Here is a tiny trained network, its code and every weight. The questions are about switching its units off for an input and a class, where a switched-off unit gives its printed mean instead of its output.

import numpy as np


def w(rows, s, z=0):
    codes = np.array(rows[::2]) - 128.0
    scale = np.full(codes.shape[1], s)
    scale[-1] = z or s
    return codes * scale


def f(y):
    return np.maximum(y, 0)


def log_softmax(a):
    a = a - a.max(-1, keepdims=True)
    return a - np.log(np.exp(a).sum(-1, keepdims=True))


def net(x, mask):
    res = np.array(x, float).reshape(1, 8) / 4 @ E
    y = f(res @ A[0][:, :-1].T + A[0][:, -1])
    res = res + np.where(mask, y, B[0][:, -1]) @ B[0][:, :-1]
    return log_softmax(res[-1] @ U[:, :-1].T + U[:, -1])


A, B = {}, {}
E = w([
[116,167,168,246,146,159],'x0',
[126,174,152,164,169,162],'x1',
[81,81,209,92,105,154],'x2',
[94,220,152,82,107,156],'x3',
[225,91,181,135,105,161],'x4',
[82,147,170,184,130,2],'x5',
[86,83,118,78,144,165],'x6',
[157,89,162,120,241,122],'x7',
],0.008)
A[0] = w([
[199,197,125,92,103,91,22],'n1',
[113,128,72,169,112,122,178],'n2',
[148,133,148,122,170,144,113],'n3',
[104,77,145,122,150,110,42],'n4',
[161,148,93,136,115,94,67],'n5',
[91,103,13,176,141,135,19],'n6',
[173,156,131,126,112,118,48],'n7',
[134,140,73,143,114,123,111],'n8',
[103,108,87,118,124,121,41],'n9',
[96,124,96,139,131,146,9],'n10',
[61,175,191,249,111,63,55],'n11',
[167,83,140,151,89,100,90],'n12',
[62,143,166,82,66,227,19],'n13',
[101,97,138,117,140,102,67],'n14',
[121,82,141,152,99,129,4],'n15',
[180,25,190,150,69,106,11],'n16',
[108,106,137,107,143,107,97],'n17',
[129,93,160,137,218,188,6],'n18',
[72,54,172,41,178,70,30],'n19',
],0.014,0.0031)
B[0] = w([
[179,172,183,88,148,54,162],'n1',
[128,136,75,126,96,121,171],'n2',
[163,135,163,164,146,132,154],'n3',
[118,75,137,121,139,110,154],'n4',
[150,131,109,121,102,84,154],'n5',
[150,139,32,128,54,149,173],'n6',
[135,129,157,138,150,94,145],'n7',
[164,144,95,109,105,109,157],'n8',
[139,116,83,144,109,149,148],'n9',
[113,131,100,128,112,148,138],'n10',
[18,172,163,239,96,97,248],'n11',
[115,81,158,129,73,108,160],'n12',
[83,199,161,61,142,217,203],'n13',
[116,103,127,114,147,104,150],'n14',
[127,93,150,106,99,135,143],'n15',
[117,6,168,106,51,153,186],'n16',
[113,129,106,122,152,103,149],'n17',
[209,126,133,210,169,173,180],'n18',
[73,85,76,115,221,91,201],'n19',
],0.024,0.014)
U = w([
[62,27,45,100,251,74,132],'0',
[171,156,2,77,43,126,24],'1',
[95,187,168,29,127,246,111],'2',
[208,172,168,57,133,70,253],'3',
[13,194,151,216,66,84,124],'4',
[163,130,60,79,60,48,70],'5',
[136,3,185,73,58,170,148],'6',
[206,97,128,213,187,212,103],'7',
],0.0057,0.0035)

Each question gives the input, the list of numbers given to net, and the class t.
The units are the neurons (one row each of A and B). Each row of codes is followed by its name. A weight is (code - 128) times the scale printed after its matrix; where a second scale follows, it is the last column's (A, B and U).
mask holds one flag per neuron, in row order. A switched-off neuron (its flag False) gives its mean, the last column of its row in B, instead of its output. The means were averaged over made-up inputs and are rounded, as every weight is.
A unit's drop is (log p(t) with every unit on - log p(t) with that unit switched off) / (log p(t) with every unit on - log p(t) with every unit switched off).
The circuit of an input: a set's keep is (log p(t) with only the set's units on - log p(t) with every unit switched off) / (log p(t) with every unit on - log p(t) with every unit switched off). Starting from the 12 units with the biggest drops (on a tie, the unit counted first), units are removed one at a time, each time the one whose removal leaves the highest keep (on an exact tie, the one counted first), for as long as the keep stays at least 0.8.
units of the circuit, in order: the units of the circuit, biggest drop first
top k neurons: the k neurons with the biggest drops, biggest first
drop of u: that unit's drop, to one decimal
input [4,-5,-4,3,-8,-1,7,8], class 0: units of the circuit, in order => [n19]
input [2,8,-8,7,2,0,4,3], class 7: units of the circuit, in order => [n11, n18]
input [0,4,-2,6,7,-2,1,2], class 7: units of the circuit, in order => [n18, n11]
input [-1,4,-4,-7,5,0,6,3], class 7: top 2 neurons => [n18, n3]
input [1,8,6,-7,-3,-8,-8,-6], class 2: units of the circuit, in order => [n11, n13]
input [1,-5,-2,-2,-6,-3,-2,5], class 1: top 2 neurons => [n11, n6]
input [2,-8,2,-3,-3,-6,-7,0], class 5: top 3 neurons => [n11, n13, n18]
input [-7,-5,-6,1,-3,-6,-8,3], class 5: units of the circuit, in order => [n1, n13]
input [2,5,3,-5,7,5,-4,4], class 6: top 2 neurons => [n16, n12]
input [2,-3,-8,2,7,-3,-4,-1], class 3: top 2 neurons => [n1, n11]
input [3,-7,7,5,-2,6,6,1], class 0: drop of n19 => 1.4
input [-7,-4,6,6,-6,1,0,-2], class 0: drop of n19 => 1.9
input [5,3,5,0,5,-4,0,-6], class 2: drop of n13 => 0.5
input [-8,-3,-6,7,2,-7,-1,-4], class 3: units of the circuit, in order => [n1]
input [-3,-3,-4,-4,2,-4,-3,-3], class 1: top 2 neurons => [n11, n6]
